In the rows, 128 means zero.
Each row of numbers stands for one node and depends on some of the facts below. Use the named rows to name the rest.

How the nodes are related:
<1026>: δ a; λ ziklo; ρ <675>,<851>
<1044>: δ c; λ skogrir; ρ <330>,<879>,<577>
<1049>: δ c; λ ziklo; ρ <1507>,<505>,<468>,<762>,<401>
<1055>: δ a; λ ziklo
<1059>: δ a; λ ziklo
<1061>: δ a; λ klavek
<1066>: δ a; λ skogrir; ρ <1407>,<1431>,<1599>
<1070>: δ a; λ skogrir
<1095>: δ b; λ ziklis
<109>: δ a; λ stegra; ρ <1534>
<1121>: δ b; λ ziklo
<112>: δ a; λ ziklo
<1140>: δ b; λ ziklis
<1155>: δ b; λ stegra; ρ <1261>
<1169>: δ c; λ klavek; ρ <731>,<87>
<1216>: δ c; λ koskom; ρ <40>,<588>,<719>
<1232>: δ a; λ klavek
<1246>: δ a; λ skogrir
<1261>: δ c; λ ziklis
<1271>: δ a; λ klavek; ρ <40>,<555>,<161>
<1315>: δ b; λ ziklo
<1317>: δ c; λ klavek
<132>: δ c; λ klavek; ρ <468>,<1462>
<1332>: δ a; λ ziklo
<1344>: δ a; λ klavek
<1354>: δ c; λ ziklo; ρ <983>
<1360>: δ a; λ klavek
<1363>: δ b; λ ziklo; ρ <138>
<1366>: δ b; λ koskom
<1375>: δ b; λ skogrir; ρ <1599>,<1534>
<1381>: δ c; λ ziklo; ρ <385>,<330>
<1383>: δ b; λ ziklo; ρ <943>,<1121>
<138>: δ a; λ ziklis
<139>: δ c; λ skogrir
<1407>: δ a; λ ziklis
<1431>: δ c; λ ziklo
<1437>: δ a; λ stegra; ρ <1246>,<999>,<1315>,<1710>
<1445>: δ b; λ klavek; ρ <1599>
<144>: δ a; λ ziklis
<1455>: δ a; λ ziklis; ρ <468>,<663>,<668>,<1121>
<1462>: δ c; λ ziklo
<1467>: δ a; λ klavek
<1485>: δ b; λ klavek; ρ <281>
<1486>: δ a; λ klavek
<1500>: δ b; λ klavek; ρ <32>
<1507>: δ a; λ skogrir
<1511>: δ a; λ koskom
<1516>: δ b; λ klavek; ρ <1095>,<1589>,<206>
<1517>: δ c; λ klavek
<1534>: δ c; λ klavek
<1535>: δ b; λ klavek
<1546>: δ a; λ klavek
<1574>: δ a; λ ziklis
<1575>: δ a; λ stegra; ρ <385>,<1649>,<1061>,<1360>
<1577>: δ c; λ klavek
<1578>: δ a; λ ziklo; ρ <1647>,<1682>,<266>
<1579>: δ b; λ koskom
<1589>: δ c; λ ziklis
<1591>: δ a; λ klavek
<1592>: δ c; λ klavek; ρ <495>,<1649>,<902>,<1616>,<32>
<1599>: δ a; λ skogrir
<1604>: δ a; λ skogrir; ρ <1070>,<762>,<1315>
<1609>: δ a; λ ziklo
<1616>: δ b; λ skogrir
<161>: δ a; λ klavek
<1645>: δ a; λ koskom; ρ <749>,<330>
<1647>: δ b; λ koskom
<1649>: δ c; λ klavek
<166>: δ a; λ stegra
<1671>: δ a; λ skogrir
<1682>: δ a; λ skogrir
<1699>: δ c; λ klavek; ρ <1579>
<1709>: δ c; λ koskom; ρ <921>,<77>,<1232>
<1710>: δ c; λ klavek
<189>: δ b; λ skogrir; ρ <1317>,<161>
<199>: δ c; λ ziklis
<200>: δ a; λ klavek
<206>: δ c; λ skogrir
<215>: δ a; λ klavek; ρ <997>
<229>: δ b; λ klavek; ρ <1591>,<818>,<1546>
<242>: δ c; λ klavek
<257>: δ a; λ klavek; ρ <1577>,<36>,<1140>
<266>: δ a; λ ziklo
<281>: δ a; λ klavek
<285>: δ b; λ stegra
<299>: δ c; λ klavek; ρ <1574>,<112>
<304>: δ a; λ koskom
<32>: δ a; λ skogrir
<330>: δ b; λ stegra
<336>: δ c; λ skogrir; ρ <452>,<1467>,<1511>
<356>: δ b; λ klavek
<367>: δ b; λ ziklis
<36>: δ c; λ koskom
<385>: δ b; λ klavek
<401>: δ b; λ ziklo
<40>: δ b; λ stegra
<419>: δ b; λ ziklo; ρ <1577>,<854>,<983>
<443>: δ a; λ skogrir; ρ <766>
<452>: δ b; λ klavek
<467>: δ b; λ klavek; ρ <1070>,<1671>
<468>: δ c; λ klavek
<495>: δ b; λ klavek
<499>: δ b; λ skogrir
<505>: δ a; λ klavek
<506>: δ c; λ ziklo; ρ <865>,<896>,<762>,<139>
<517>: δ a; λ ziklo; ρ <1467>,<945>,<144>
<539>: δ b; λ stegra; ρ <77>,<144>
<555>: δ c; λ klavek
<575>: δ c; λ stegra
<577>: δ a; λ ziklo
<588>: δ b; λ stegra
<60>: δ b; λ klavek; ρ <32>,<499>
<616>: δ b; λ skogrir
<619>: δ b; λ klavek
<648>: δ c; λ ziklo; ρ <616>,<766>
<653>: δ a; λ ziklo; ρ <921>,<871>
<654>: δ c; λ stegra; ρ <40>,<808>,<719>
<663>: δ a; λ klavek
<668>: δ c; λ stegra
<672>: δ b; λ klavek; ρ <1332>,<1366>
<675>: δ b; λ klavek
<699>: δ a; λ ziklo; ρ <452>,<200>,<1055>,<1059>
<6>: δ a; λ ziklo; ρ <85>,<356>,<719>
<705>: δ a; λ koskom; ρ <166>
<719>: δ a; λ klavek
<731>: δ a; λ skogrir
<749>: δ a; λ ziklis
<762>: δ c; λ klavek
<764>: δ c; λ skogrir; ρ <1577>,<1535>,<199>
<766>: δ a; λ skogrir
<777>: δ c; λ skogrir
<77>: δ c; λ klavek
<781>: δ a; λ klavek; ρ <1517>,<1486>,<32>
<7>: δ a; λ klavek; ρ <1332>,<777>
<807>: δ b; λ koskom; ρ <896>,<1061>
<808>: δ c; λ ziklis
<810>: δ a; λ ziklis; ρ <1059>
<811>: δ c; λ klavek; ρ <1366>
<818>: δ c; λ skogrir
<824>: δ a; λ klavek; ρ <468>,<242>,<668>,<1609>,<1710>
<841>: δ a; λ klavek; ρ <879>,<1599>,<619>,<663>,<851>,<1486>
<846>: δ b; λ koskom; ρ <40>,<762>
<847>: δ c; λ koskom; ρ <161>
<851>: δ b; λ ziklo
<853>: δ a; λ klavek; ρ <330>,<356>
<854>: δ c; λ stegra
<85>: δ a; λ koskom
<860>: δ c; λ stegra; ρ <1431>,<1315>
<865>: δ b; λ koskom
<871>: δ a; λ koskom
<877>: δ c; λ ziklo; ρ <1344>,<505>,<367>
<879>: δ b; λ stegra
<87>: δ c; λ skogrir
<880>: δ b; λ koskom; ρ <266>
<896>: δ c; λ klavek
<902>: δ b; λ klavek
<921>: δ b; λ skogrir
<943>: δ b; λ koskom
<945>: δ a; λ klavek
<983>: δ a; λ ziklo
<997>: δ c; λ klavek
<998>: δ c; λ skogrir; ρ <777>
<999>: δ a; λ stegra

Some rows with their names:
[106 115 126 103 129 130 151 143 139 132 151 126 168 144 179 129  99 135
 113 132 117  84 126 127 149  99 131 114 139 132 143 136 108 148]: <385>
[145 141 147 150 130  83 150 136 129 122 145 144 159  97 121 152 161 122
 107 134 214 107 120 104 106 160 139 140  99  79 119 110  97  75]: <443>
[ 74  70 165 133 137  98 139 165 120  96 178 133 100 151 131 143 218 105
  82 123  85 106 105 117 164 149 128 158 156 111 140 144 140 105]: <1575>
[107 134 118 117 132 119 151 137 147 124 171 141 153 109 179 134  84 140
 114 125  89  82 133 121 140 110 131  97 126 133 125 139 127 120]: <811>
[111 113 116 143 123 120 139 121 144 134 140 113 170 136 178 134  93 142
 106 125 111  91 135 132 156  98 112 107 136 119 146 138 120 127]: <1467>
[152 141 144 162 124  87 140 122 126 127 118 124 170 115 121 151 166 126
 100 133 219 114 121 111 118 153 130 144 100  73 139 113  87  77]: <921>
[ 97 153 135 157 131 129 139 151  74 137  56 190 134 110 114 156  96 103
  94 149  91 110 132 118 136 119 163 125 151 142 114 146 117 102]: <85>
[114  92 108 171 139 107 115 141 102 106 123 162 141 149 168 148  65 113
 107 121 138 180 115  99  95 146 110 166 126 140 107 131 117 134]: <1095>
[114  94 109 171 138 108 116 144 104 108 122 160 140 149 169 148  65 112
 106 121 140 180 114  99  94 144 110 167 130 138 110 129 117 135]: <1261>
[120 112 109 161 134 104 119 139 104 103 109 176 136 150 166 147  79 107
 107 120 168 178 115 103  87 126 104 173 138 150 107 130 124 146]: <1407>
[101 120 105 134 133 111 108 156 133 128 187 127 135 122  98 158 182 106
 150 122  85 146 128 129  98 138 158 120 112 120 123 131 149 134]: <1578>
[154 157 153 144 124  97 144 132 132 124 115 143 158 101 123 152 178 124
 107 134 213 110 115 105 103 158 139 145 107  85 136 108  87  81]: <1671>
[112 151 121 115 126 111 157 133 147 121 157 156 154 119 174 131 103 132
 114 126 139  77 133 127 131  89 117 109 144 143 128 136 134 138]: <1445>
[102 120 107 136 131 114 106 151 132 128 177 125 138 127  98 158 187 106
 150 121  87 148 127 131  99 135 157 122 114 120 129 131 142 140]: <1363>
[150 150 146 147 128  90 146 131 125 122 129 136 167 104 121 152 166 124
 105 133 213 109 116 107 108 161 137 140  94  81 130 115  89  78]: <818>
[111 144 128 122 124 134 145 131 151 130 139 133 151 124 184 133 108 138
 115 125  97  88 131 124 136 105 126 104 140 136 140 133 115 130]: <1344>
[102 131 121 126 132 114 153 135 148 128 172 143 152 118 179 135  92 136
 116 126 105  81 134 123 138 108 124 100 136 129 126 136 131 126]: <1169>
[150 161 148 143 127  77 158 136 133 117 136 162 148  95 118 152 177 116
 107 135 247 102 122 107  95 139 132 147 111  88 118 108 110  85]: <1066>

Name these rows:
No name comes twice in this set of rows, the named rows included.
[146 148 149 146 132  83 156 141 137 126 134 158 152  99 114 154 153 125
 109 140 204 109 116 101 108 157 132 140 115  76 131 105 102  76] | <189>
[ 92  95 157 122 133 103 128 142 113  96 135 148 130 157 120 141 208 111
  76 123  86 112  96 122 173 145 108 152 149 126 160 160 129 113] | <330>
[ 96 142 130 190 124 124 128 137  71 136  61 155 137 111 125 157 112 104
  85 140 106 115 144 126 142 117 162 126 142 127 109 146 117  88] | <1511>
[116  86 111 163 140 111 119 148 112 114 107 174 134 148 161 150  54 115
 109 129 127 185 108  96 102 139 105 168 146 137 121 125 120 142] | <808>
[ 97 135 139 143 133 113 161 125 146 132 177 148 156 123 182 135  90 131
 125 125 114  81 134 127 127 125 108  85 146 124 121 137 127 138] | <257>
[ 96 159 146 163 126 143 133 153  77 135  57 168 120 109 130 156 126 101
  96 145  85 113 136 117 129 125 182 130 149 139 109 139 108  97] | <865>
[ 97 127 120 147 132 113 112 139 128 132 182 135 146 137 100 158 186 101
 158 120  93 148 125 134  92 153 142 109 122 118 126 133 138 149] | <1354>
[ 84 109 173 159 134 101 129 128 113  99 152 152 127 149 131 145 209 106
  85 115  80 112 101 122 151 176  95 131 147 120 149 164 128 107] | <854>
[116 102 116 172 133 115 113 140 110 109 109 161 128 147 173 149  81 111
 109 121 136 182 114  98  90 140 116 171 137 139 111 123 115 136] | <367>
[ 91 152 139 165 134 123 146 159  84 137  73 200 112  99 115 160  95 103
  98 151  85 109 137 113 130 122 167 123 162 134 103 137 131  93] | <1216>
[107  74 106 192 138  95 117 143 109 112 133 150 133 150 168 151  65 111
 103 121 149 184 122 102 101 133 103 170 141 122 105 124 129 130] | <810>

Now the same nodes, written a new way:
Known rows:
[124 116 140 141 167 131 127 135 120 139 138 115 128 110]: <1647>
[115 127 120 140  88 128 148 117 131 139 112 138 121 119]: <762>
[137 146 143 142 153 129 137 125 136 120 117 122 124 129]: <853>
[124 126 130 103  92 122 122 133 139 135 120 119 145 151]: <1604>
[130 130 133 148 121 128 131 108 112 129 130 136 128 114]: <1467>
[130 135 119 119  89 137 140 120 139 134 131 144 123 133]: <851>
[129 132 131 149 122 127 133 108 114 128 129 137 126 112]: <452>
[135 130 157 134 215 131 130 139 135 135 132 109 127 114]: <1645>
[128 125 108 128  60 134 132 119 133 120 133 136 127 134]: <1332>
[126 124 102 130  43 137 130 126 134 116 134 131 128 143]: <983>
[125 117 126 117 100 139 125 133 121 129 135 120 134 133]: <731>
[125 133 127 147 111 132 133 120 121 126 126 131 124 123]: <1546>
[133 145 138 141 121 124 124 123 128 118 123 124 134 137]: <1516>
[121 123 105 119  42 126 139 116 141 138 124 145 128 136]: <1315>
[125 130 133 111 156 103 110 140 134 131 119 139 119 124]: <1455>
[123 140 133 137 118 133 143 121 126 145 122 142 119 125]: <663>
[133 134 112 123  57 127 117 130 140 107 133 124 139 158]: <419>
[131 135 117 114  59 116 124 118 147 124 120 135 140 153]: <877>

Name these rows:
No name comes twice in this set of rows, the named rows included.
[139 145 128 117  96 124 129 122 145 125 131 137 132 149] | <1026>
[131 134 140 105 118 128 119 137 132 136 130 121 142 150] | <1066>
[121 115 124 112  97 136 133 131 131 134 126 122 132 134] | <139>
[130 137 119 110  57 111 125 118 155 127 116 134 142 157] | <1049>
[143 143 128 122 113 131 134 124 150 115 127 129 127 140] | <1381>
[135 134 123 123 100 136 141 121 143 127 130 139 121 132] | <577>
[120 133 124 139  87 126 137 118 127 134 118 136 125 128] | <1344>
[124 133 128 143 118 130 145 120 130 133 117 134 118 120] | <896>
[117 131 123 138  81 125 140 118 128 139 114 138 126 128] | <505>
[123 128 123 149 113 134 148 119 132 125 116 128 119 116] | <719>

